Here is a tiny trained network, its code and every weight. The questions are about switching its units off for an input and a class, where a switched-off unit gives its printed mean instead of its output.

import numpy as np


def w(rows, s, z=0):
    codes = np.array(rows[::2]) - 128.0
    scale = np.full(codes.shape[1], s)
    scale[-1] = z or s
    return codes * scale


def norm(h):
    return h / np.sqrt((h * h).mean(-1, keepdims=True) + 1e-5)


def f(y):
    return np.maximum(y, 0)


def log_softmax(a):
    a = a - a.max(-1, keepdims=True)
    return a - np.log(np.exp(a).sum(-1, keepdims=True))


def net(x, mask):
    res = np.array(x, float).reshape(1, 2) / 4 @ E
    u = 0
    for l in range(2):
        y = f(norm(res) @ A[l][:, :-1].T + A[l][:, -1])
        res = res + np.where(mask[u : u + 10], y, B[l][:, -1]) @ B[l][:, :-1]
        u += 10
    return log_softmax(norm(res)[-1] @ U[:, :-1].T + U[:, -1])


A, B = {}, {}
E = w([
[120,117,253,80,121,69,160,154,172],'x0',
[127,127,177,113,168,172,77,94,185],'x1',
],0.0056)
A[0] = w([
[76,83,190,101,127,60,116,159,204,117],'0.n0',
[52,67,246,29,145,185,133,112,186,87],'0.n1',
[159,157,85,173,192,208,83,109,124,154],'0.n2',
[148,146,174,142,210,172,28,51,208,62],'0.n3',
[176,53,157,91,95,37,247,216,79,88],'0.n4',
[141,109,169,107,146,129,123,157,166,4],'0.n5',
[87,155,231,34,160,157,103,109,143,87],'0.n6',
[117,112,255,86,101,105,141,111,224,68],'0.n7',
[80,97,106,82,155,115,16,68,252,33],'0.n8',
[100,156,202,76,147,101,133,149,232,106],'0.n9',
],0.0046,0.0022)
B[0] = w([
[188,50,175,138,136,138,34,54,28,223],'0.n0',
[198,140,68,138,150,58,165,84,62,246],'0.n1',
[98,43,165,96,113,113,139,82,126,220],'0.n2',
[105,83,145,62,135,167,118,254,180,215],'0.n3',
[53,168,53,79,123,154,150,206,206,237],'0.n4',
[140,133,187,159,124,75,110,122,132,156],'0.n5',
[156,161,169,186,100,132,183,72,82,218],'0.n6',
[202,178,161,106,147,133,121,77,105,254],'0.n7',
[68,134,109,109,130,130,128,168,156,189],'0.n8',
[148,109,129,129,178,107,137,57,58,232],'0.n9',
],0.0049,0.0059)
A[1] = w([
[97,177,111,159,115,110,141,209,149,25],'1.n0',
[114,132,110,167,158,93,111,142,164,119],'1.n1',
[254,154,195,126,153,117,139,91,138,155],'1.n2',
[237,172,114,169,115,119,146,140,91,131],'1.n3',
[137,132,190,133,120,108,147,103,124,47],'1.n4',
[168,119,126,108,146,160,98,85,109,92],'1.n5',
[98,189,130,117,103,117,147,194,119,65],'1.n6',
[145,118,130,166,119,114,119,67,101,7],'1.n7',
[130,127,111,161,138,181,97,150,124,169],'1.n8',
[89,155,118,92,136,108,151,179,122,97],'1.n9',
],0.01,0.002)
B[1] = w([
[77,245,128,220,148,115,108,169,154,159],'1.n0',
[153,112,147,135,148,96,124,141,89,132],'1.n1',
[232,217,175,115,239,46,2,53,66,244],'1.n2',
[137,142,248,75,168,128,81,130,212,195],'1.n3',
[100,99,148,100,184,155,86,163,165,171],'1.n4',
[132,249,118,165,109,62,131,198,132,187],'1.n5',
[113,162,88,190,173,136,109,178,88,160],'1.n6',
[160,83,116,124,47,138,207,55,59,176],'1.n7',
[142,98,244,86,148,114,167,133,159,160],'1.n8',
[96,141,113,197,81,189,106,115,140,163],'1.n9',
],0.0061,0.011)
U = w([
[78,34,155,67,150,211,111,180,205,176],'0',
[172,120,73,125,105,107,148,126,186,1],'1',
[66,215,54,216,102,162,142,225,126,190],'2',
[179,60,82,128,23,149,241,54,51,160],'3',
[246,191,168,90,210,69,62,98,95,178],'4',
],0.011,0.0046)

Each question gives the input, the list of numbers given to net, and the class t.
The units are the neurons (one row each of A and B). Each row of codes is followed by its name. A weight is (code - 128) times the scale printed after its matrix; where a second scale follows, it is the last column's (A, B and U).
mask holds one flag per neuron, layer by layer. A switched-off neuron (its flag False) gives its mean, the last column of its row in B, instead of its output. The means were averaged over made-up inputs and are rounded, as every weight is.
A unit's drop is (log p(t) with every unit on - log p(t) with that unit switched off) / (log p(t) with every unit on - log p(t) with every unit switched off).
unit that matters most: the unit with the biggest drop
top k neurons: the k neurons with the biggest drops, biggest first
top k neurons in layer l: the k neurons of layer l with the biggest drops, biggest first
drop of u: that unit's drop, to one decimal
input [4,-4], class 2: top 2 neurons : [0.n4 1.n2]
input [-8,-8], class 3: top 3 neurons : [1.n2 0.n4 0.n3]
input [-4,-3], class 3: top 3 neurons : [1.n2 0.n4 0.n7]
input [-2,-1], class 3: top 3 neurons in layer 0 : [0.n7 0.n3 0.n4]
input [-2,7], class 0: top 2 neurons : [0.n3 1.n2]
input [-2,8], class 0: top 2 neurons : [0.n3 0.n8]
input [-3,-3], class 3: top 4 neurons : [0.n4 1.n2 0.n7 0.n3]
input [-1,-1], class 3: top 4 neurons : [0.n7 0.n4 1.n2 0.n3]
input [-5,0], class 3: unit that matters most : 1.n2
input [-7,3], class 0: top 3 neurons in layer 0 : [0.n1 0.n7 0.n6]
input [-3,0], class 3: top 2 neurons in layer 0 : [0.n3 0.n4]
input [-5,-6], class 3: top 3 neurons in layer 0 : [0.n3 0.n4 0.n8]
input [-5,1], class 3: top 2 neurons : [1.n2 0.n4]
input [1,-1], class 2: unit that matters most : 0.n4
input [-2,1], class 0: top 2 neurons in layer 1 : [1.n2 1.n7]
input [-5,-5], class 3: drop of 0.n7 : 0.3
input [-6,-2], class 3: drop of 1.n2 : 0.6
input [-5,3], class 0: drop of 1.n2 : 0.6
